Here is a tiny trained network, its code and every weight. The questions are about switching its units off for an input and a class, where a switched-off unit gives its printed mean instead of its output.

import numpy as np


def w(rows, s, z=0):
    codes = np.array(rows[::2]) - 128.0
    scale = np.full(codes.shape[1], s)
    scale[-1] = z or s
    return codes * scale


def norm(h):
    return h / np.sqrt((h * h).mean(-1, keepdims=True) + 1e-5)


def f(y):
    return y / 2 * (1 + np.tanh(0.7978845608 * (y + 0.044715 * y**3)))


def log_softmax(a):
    a = a - a.max(-1, keepdims=True)
    return a - np.log(np.exp(a).sum(-1, keepdims=True))


def net(x, mask):
    res = np.array(x, float).reshape(1, 7) / 4 @ E
    u = 0
    for l in range(3):
        y = f(norm(res) @ A[l][:, :-1].T + A[l][:, -1])
        res = res + np.where(mask[u : u + 8], y, B[l][:, -1]) @ B[l][:, :-1]
        u += 8
    return log_softmax(norm(res)[-1] @ U[:, :-1].T + U[:, -1])


A, B = {}, {}
E = w([
[107,104,151,150,3,151,106,181,95,80,123,123],'x0',
[128,125,125,131,131,130,127,127,127,125,132,126],'x1',
[198,144,75,33,131,133,154,156,49,100,116,100],'x2',
[125,131,130,126,126,123,126,128,127,132,126,126],'x3',
[136,79,137,146,121,184,197,149,123,217,120,74],'x4',
[128,126,124,130,127,130,130,128,130,125,123,130],'x5',
[129,129,129,130,129,131,129,126,126,129,128,131],'x6',
],0.0047)
A[0] = w([
[137,112,130,101,31,194,97,178,99,68,117,125,77],'0.n1',
[100,46,125,182,28,179,159,181,102,183,89,70,2],'0.n2',
[132,115,112,59,87,145,135,198,56,108,128,121,106],'0.n3',
[148,98,73,101,127,162,157,135,81,191,177,60,74],'0.n4',
[92,129,112,136,50,107,105,149,107,67,115,159,28],'0.n5',
[30,99,179,199,1,124,92,137,154,106,81,158,93],'0.n6',
[129,97,136,141,114,138,139,142,121,123,135,127,60],'0.n7',
[148,114,130,135,144,164,135,127,121,182,167,109,16],'0.n8',
],0.003)
B[0] = w([
[92,69,57,174,103,32,141,134,105,131,126,92,182],'0.n1',
[134,214,254,162,134,194,178,53,103,86,139,80,186],'0.n2',
[129,123,70,123,135,105,178,54,50,102,126,97,179],'0.n3',
[141,160,160,129,137,124,222,165,142,91,16,182,152],'0.n4',
[122,37,65,110,143,83,101,211,168,220,158,133,139],'0.n5',
[230,175,159,113,164,180,81,181,216,127,172,195,254],'0.n6',
[150,120,151,167,116,67,151,135,191,179,90,43,104],'0.n7',
[99,84,129,104,96,95,144,179,180,194,48,122,100],'0.n8',
],0.003,0.0029)
A[1] = w([
[88,107,175,187,126,160,155,136,169,212,102,95,47],'1.n1',
[63,157,138,174,133,71,52,78,187,80,187,175,82],'1.n2',
[114,97,86,137,159,122,165,110,144,252,120,100,39],'1.n3',
[105,133,135,140,152,134,116,102,153,129,161,171,39],'1.n4',
[90,37,170,198,123,141,172,130,179,230,91,84,62],'1.n5',
[127,151,161,153,219,116,136,78,213,181,132,173,142],'1.n6',
[161,142,62,52,204,99,162,79,84,147,135,97,59],'1.n7',
[42,76,171,173,52,166,93,172,125,120,167,113,4],'1.n8',
],0.0042,0.0019)
B[1] = w([
[130,162,87,142,154,136,104,109,131,85,185,158,192],'1.n1',
[109,87,149,119,124,147,201,170,141,186,49,124,245],'1.n2',
[104,70,76,120,127,140,113,196,171,162,152,149,158],'1.n3',
[118,121,145,118,124,103,124,125,118,132,83,89,142],'1.n4',
[138,176,79,89,141,157,65,97,87,88,227,177,210],'1.n5',
[82,85,84,148,77,79,129,110,3,118,127,47,255],'1.n6',
[184,161,187,123,86,154,96,147,226,115,141,171,224],'1.n7',
[198,167,181,138,200,129,153,125,175,144,133,142,177],'1.n8',
],0.0042,0.004)
A[2] = w([
[149,131,179,146,95,108,123,180,187,116,70,152,34],'2.n1',
[165,136,92,78,106,89,94,143,96,88,128,109,103],'2.n2',
[176,156,95,74,127,74,86,120,125,67,106,123,103],'2.n3',
[54,95,145,143,160,40,157,80,84,153,18,70,3],'2.n4',
[2,93,64,151,214,108,106,53,87,139,141,155,127],'2.n5',
[119,73,180,178,149,51,109,161,197,164,77,118,101],'2.n6',
[184,86,117,93,135,173,236,174,113,182,96,54,67],'2.n7',
[196,186,116,41,227,171,157,113,166,122,114,179,111],'2.n8',
],0.0048,0.0023)
B[2] = w([
[59,109,59,64,150,94,98,149,133,175,149,141,167],'2.n1',
[105,98,99,199,135,114,140,88,100,123,156,99,198],'2.n2',
[142,116,169,197,133,124,124,72,114,129,183,93,218],'2.n3',
[211,201,217,253,174,194,170,27,167,56,44,199,186],'2.n4',
[83,204,62,49,133,131,194,113,73,149,119,120,242],'2.n5',
[127,133,126,93,95,52,126,146,129,50,79,168,198],'2.n6',
[63,117,156,102,120,139,163,189,163,143,38,122,209],'2.n7',
[125,98,134,107,183,117,36,109,199,190,114,146,252],'2.n8',
],0.005,0.0033)
U = w([
[105,202,146,177,163,93,204,38,117,69,4,176,254],'0',
[82,89,151,123,70,31,76,247,204,82,85,208,69],'1',
[46,170,2,88,169,141,174,91,51,187,206,96,121],'2',
[154,165,206,215,108,221,135,143,161,122,224,144,247],'3',
[200,113,132,107,203,65,4,29,172,130,174,116,93],'4',
[163,62,55,192,66,45,109,111,26,31,194,68,113],'5',
[148,71,113,47,184,167,140,200,225,218,32,108,91],'6',
[114,100,163,100,48,169,241,195,54,98,43,40,18],'7',
],0.0091,0.00083)

Each question gives the input, the list of numbers given to net, and the class t.
The units are the neurons (one row each of A and B). Each row of codes is followed by its name. A weight is (code - 128) times the scale printed after its matrix; where a second scale follows, it is the last column's (A, B and U).
mask holds one flag per neuron, layer by layer. A switched-off neuron (its flag False) gives its mean, the last column of its row in B, instead of its output. The means were averaged over made-up inputs and are rounded, as every weight is.
A unit's drop is (log p(t) with every unit on - log p(t) with that unit switched off) / (log p(t) with every unit on - log p(t) with every unit switched off).
The circuit of an input: a set's keep is (log p(t) with only the set's units on - log p(t) with every unit switched off) / (log p(t) with every unit on - log p(t) with every unit switched off). Starting from the 12 units with the biggest drops (on a tie, the unit counted first), units are removed one at a time, each time the one whose removal leaves the highest keep (on an exact tie, the one counted first), for as long as the keep stays at least 0.8.
units of the circuit, in order: the units of the circuit, biggest drop first
unit that matters most: the unit with the biggest drop
top k neurons: the k neurons with the biggest drops, biggest first
k most important neurons of layer l: the k neurons of layer l with the biggest drops, biggest first
input [8,2,5,-2,-1,4,1], class 5: units of the circuit, in order : [1.n2 2.n2]
input [1,-2,0,5,1,-5,-5], class 3: unit that matters most : 1.n2
input [-6,-1,8,-7,0,-1,8], class 4: top 2 neurons : [1.n2 1.n7]
input [0,-7,7,-6,3,-7,6], class 6: units of the circuit, in order : [1.n6 2.n8]
input [-8,-6,-5,-3,-1,-7,-2], class 0: units of the circuit, in order : [2.n4 1.n6]
input [2,1,0,-8,8,-8,5], class 3: units of the circuit, in order : [1.n5 2.n5]
input [-2,7,4,8,1,0,-2], class 6: top 4 neurons : [1.n5 1.n1 0.n4 2.n7]
input [-8,-1,0,7,-3,-8,8], class 0: 2 most important neurons of layer 2 : [2.n4 2.n5]
input [-2,8,2,4,1,6,6], class 6: top 3 neurons : [1.n5 1.n1 0.n4]
input [-5,6,-1,-7,-8,-2,-8], class 0: top 2 neurons : [1.n2 2.n4]
input [4,-2,1,2,-1,-4,8], class 5: top 3 neurons : [1.n2 0.n3 0.n1]
input [-7,-3,8,0,0,-7,-1], class 4: top 3 neurons : [1.n2 1.n7 2.n3]
input [-6,5,0,-5,3,6,-3], class 2: top 2 neurons : [1.n6 1.n2]
input [-6,7,7,-5,1,-2,0], class 6: units of the circuit, in order : [2.n7]
input [-1,-1,8,-2,-8,5,-7], class 4: top 3 neurons : [1.n6 2.n8 1.n7]
input [-7,3,0,6,-6,-8,6], class 0: 2 most important neurons of layer 0 : [0.n6 0.n3]
input [-4,6,-7,3,1,-6,2], class 2: top 3 neurons : [1.n5 2.n5 1.n1]
input [8,7,6,1,0,-2,3], class 5: 2 most important neurons of layer 0 : [0.n1 0.n3]
input [1,6,2,1,-8,4,0], class 5: top 2 neurons : [1.n8 0.n6]
input [-5,1,2,0,2,-5,1], class 6: units of the circuit, in order : [2.n7]
input [-8,-2,6,-6,2,0,-4], class 6: 2 most important neurons of layer 1 : [1.n5 1.n1]
input [-2,5,1,0,1,-2,-3], class 6: 2 most important neurons of layer 1 : [1.n5 1.n7]
